Here is a tiny trained network, its code and every weight. The questions are about switching its units off for an input and a target symbol, where a switched-off unit gives its printed mean instead of its output.

import numpy as np


def w(rows, s, z=0):
    codes = np.array(rows[::2]) - 128.0
    scale = np.full(codes.shape[1], s)
    scale[-1] = z or s
    return codes * scale


def norm(h):
    return h / np.sqrt((h * h).mean(-1, keepdims=True) + 1e-5)


def f(y):
    return y / 2 * (1 + np.tanh(0.7978845608 * (y + 0.044715 * y**3)))


def softmax(a):
    e = np.exp(a - a.max(-1, keepdims=True))
    return e / e.sum(-1, keepdims=True)


def log_softmax(a):
    a = a - a.max(-1, keepdims=True)
    return a - np.log(np.exp(a).sum(-1, keepdims=True))


def net(x, mask):
    ids = ['ΓΩαβδεζθλμξσψ'.index(c) for c in x.split()]
    T = len(ids)
    res = E[ids] + P[:T]
    r = norm(res)
    for j in range(3):
        rows = slice(3 * j, 3 * j + 3)
        q, k, v = (r @ M[0][rows].T for M in (Q, K, V))
        z = softmax(np.where(np.tri(T) > 0, q @ k.T / 3**0.5, -1e9)) @ v
        o = O[0][rows]
        res = res + np.where(mask[j], z, o[:, -1]) @ o[:, :-1]
    y = f(norm(res) @ A[0][:, :-1].T + A[0][:, -1])
    res = res + np.where(mask[3:19], y, B[0][:, -1]) @ B[0][:, :-1]
    return log_softmax(norm(res)[-1] @ U[:, :-1].T + U[:, -1])


Q, K, V, O, A, B = {}, {}, {}, {}, {}, {}
E = w([
[122,78,91],'Γ',
[112,74,85],'Ω',
[69,88,182],'α',
[88,138,104],'β',
[83,136,101],'δ',
[82,127,101],'ε',
[91,87,179],'ζ',
[97,79,187],'θ',
[70,108,170],'λ',
[78,136,99],'μ',
[176,105,132],'ξ',
[147,125,11],'σ',
[139,126,12],'ψ',
],0.012)
P = w([
[134,247,220],'0',
[38,4,93],'1',
[43,16,76],'2',
[55,23,63],'3',
[52,23,76],'4',
[61,28,93],'5',
[74,21,87],'6',
[86,21,87],'7',
[98,28,91],'8',
[106,14,78],'9',
[91,1,66],'10',
],0.0034)
Q[0] = w([
[122,252,156],'head 0',
[80,157,135],'head 0',
[110,107,123],'head 0',
[191,132,138],'head 1',
[146,222,205],'head 1',
[79,37,121],'head 1',
[122,148,176],'head 2',
[107,112,120],'head 2',
[113,132,230],'head 2',
],0.012)
K[0] = w([
[51,73,142],'head 0',
[109,135,136],'head 0',
[150,142,129],'head 0',
[90,127,112],'head 1',
[103,72,80],'head 1',
[182,167,153],'head 1',
[28,148,142],'head 2',
[135,92,130],'head 2',
[8,126,155],'head 2',
],0.015)
V[0] = w([
[10,60,122],'head 0',
[126,177,77],'head 0',
[20,145,154],'head 0',
[172,136,70],'head 1',
[6,168,139],'head 1',
[35,207,100],'head 1',
[88,144,130],'head 2',
[121,156,4],'head 2',
[122,112,144],'head 2',
],0.011)
O[0] = w([
[200,85,112,255],'head 0',
[44,134,54,129],'head 0',
[131,14,128,119],'head 0',
[115,217,104,87],'head 1',
[61,84,103,210],'head 1',
[19,111,83,167],'head 1',
[126,92,118,106],'head 2',
[157,156,2,191],'head 2',
[114,151,163,146],'head 2',
],0.0067,0.0051)
A[0] = w([
[68,115,194,54],'neuron 0',
[116,146,126,79],'neuron 1',
[140,170,139,89],'neuron 2',
[171,65,84,160],'neuron 3',
[142,254,182,119],'neuron 4',
[75,142,134,9],'neuron 5',
[101,113,165,4],'neuron 6',
[140,152,99,83],'neuron 7',
[108,151,107,157],'neuron 8',
[58,110,218,56],'neuron 9',
[92,52,104,131],'neuron 10',
[158,118,196,231],'neuron 11',
[168,112,157,121],'neuron 12',
[122,157,118,98],'neuron 13',
[84,115,160,44],'neuron 14',
[78,93,130,180],'neuron 15',
],0.011,0.0026)
B[0] = w([
[197,131,34,133],'neuron 0',
[146,103,96,114],'neuron 1',
[9,91,86,118],'neuron 2',
[146,157,210,241],'neuron 3',
[2,196,138,163],'neuron 4',
[169,95,58,116],'neuron 5',
[162,90,54,114],'neuron 6',
[159,84,131,127],'neuron 7',
[144,95,231,141],'neuron 8',
[190,151,31,145],'neuron 9',
[12,208,151,255],'neuron 10',
[99,203,89,170],'neuron 11',
[180,175,125,143],'neuron 12',
[102,32,138,118],'neuron 13',
[132,114,30,123],'neuron 14',
[37,169,100,197],'neuron 15',
],0.0044,0.0056)
U = w([
[215,129,92,210],'Γ',
[140,120,95,14],'Ω',
[113,96,130,28],'α',
[81,103,81,119],'β',
[79,111,86,83],'δ',
[96,110,93,54],'ε',
[111,85,142,93],'ζ',
[119,66,163,177],'θ',
[96,78,118,101],'λ',
[87,105,99,77],'μ',
[91,209,159,254],'ξ',
[114,175,6,134],'σ',
[117,158,18,109],'ψ',
],0.011,0.0034)

Each question gives the input, a string of symbols that net reads in full, and the target symbol t.
The units are the heads (3 rows each of Q, K, V and O) and the neurons (one row each of A and B). Each row of codes is followed by its name. A weight is (code - 128) times the scale printed after its matrix; where a second scale follows, it is the last column's (O, A, B and U).
mask holds one flag per unit, heads first, then neurons. A switched-off unit (its flag False) gives its mean, the last column of its rows in O or B, instead of its output. The means were averaged over made-up inputs and are rounded, as every weight is.
A unit's drop is (log p(t) with every unit on - log p(t) with that unit switched off) / (log p(t) with every unit on - log p(t) with every unit switched off).
The circuit of an input: a set's keep is (log p(t) with only the set's units on - log p(t) with every unit switched off) / (log p(t) with every unit on - log p(t) with every unit switched off). Starting from the 12 units with the biggest drops (on a tie, the unit counted first), units are removed one at a time, each time the one whose removal leaves the highest keep (on an exact tie, the one counted first), for as long as the keep stays at least 0.8.
units of the circuit, in order: the units of the circuit, biggest drop first
k most important neurons: the k neurons with the biggest drops, biggest first
which heads matter: for each layer, one digit per head in row order, 1 if its drop is at least 0.15 and else 0, layers parted by /
drop when u is switched off: that unit's drop, to one decimal
input ξ ξ ζ σ σ ξ ψ λ ξ δ, target ξ: which heads matter -> 110
input θ β θ ξ β Γ λ, target θ: units of the circuit, in order -> head 0; head 1
input Γ Ω μ θ β ζ β Γ ξ, target Γ: units of the circuit, in order -> neuron 10; head 0
input ψ ξ ξ Γ σ Γ, target σ: units of the circuit, in order -> head 1
input ξ λ δ β λ ψ, target ξ: units of the circuit, in order -> head 1; head 0; head 2
input Γ Γ Ω α ε ξ λ λ ε, target Γ: which heads matter -> 010
input σ μ Γ, target σ: which heads matter -> 011
input Γ β Γ ξ Γ ψ Γ θ β Γ β, target Γ: which heads matter -> 010
input Γ ξ λ θ Ω, target Γ: which heads matter -> 110
input Γ Γ Γ Γ ξ Γ σ Γ Γ δ, target Γ: units of the circuit, in order -> head 1; neuron 10
input ξ σ β Γ, target ξ: units of the circuit, in order -> head 1; head 0
input ξ Γ μ Γ δ δ ξ β, target ξ: units of the circuit, in order -> head 1; head 0
input ξ σ θ Γ λ ψ, target ξ: units of the circuit, in order -> head 0; head 1; head 2
input Γ λ Γ σ α ξ μ β ζ, target Γ: most important neuron -> neuron 10
input ψ ξ Ω δ ξ β, target ξ: which heads matter -> 010
input ξ ξ β Γ θ σ ξ α, target ξ: which heads matter -> 110
input ξ ζ ε ε, target ξ: which heads matter -> 010
input Γ σ ζ δ ξ ψ α, target Γ: 2 most important neurons -> neuron 10; neuron 4
input Γ θ ξ Γ σ ξ, target Γ: 2 most important neurons -> neuron 10; neuron 15
input Γ ξ Ω, target Γ: units of the circuit, in order -> head 1
input Γ β ξ β Γ β, target Γ: units of the circuit, in order -> head 1; head 0
input Γ ζ λ ψ α Γ Γ ξ λ, target Γ: drop when neuron 9 is switched off -> 0.1
input Γ σ λ λ ζ Γ ξ Ω β θ μ, target Γ: drop when head 1 is switched off -> 1.1
input Γ ψ Γ β θ ξ ζ Γ θ, target Γ: drop when head 1 is switched off -> 1.0
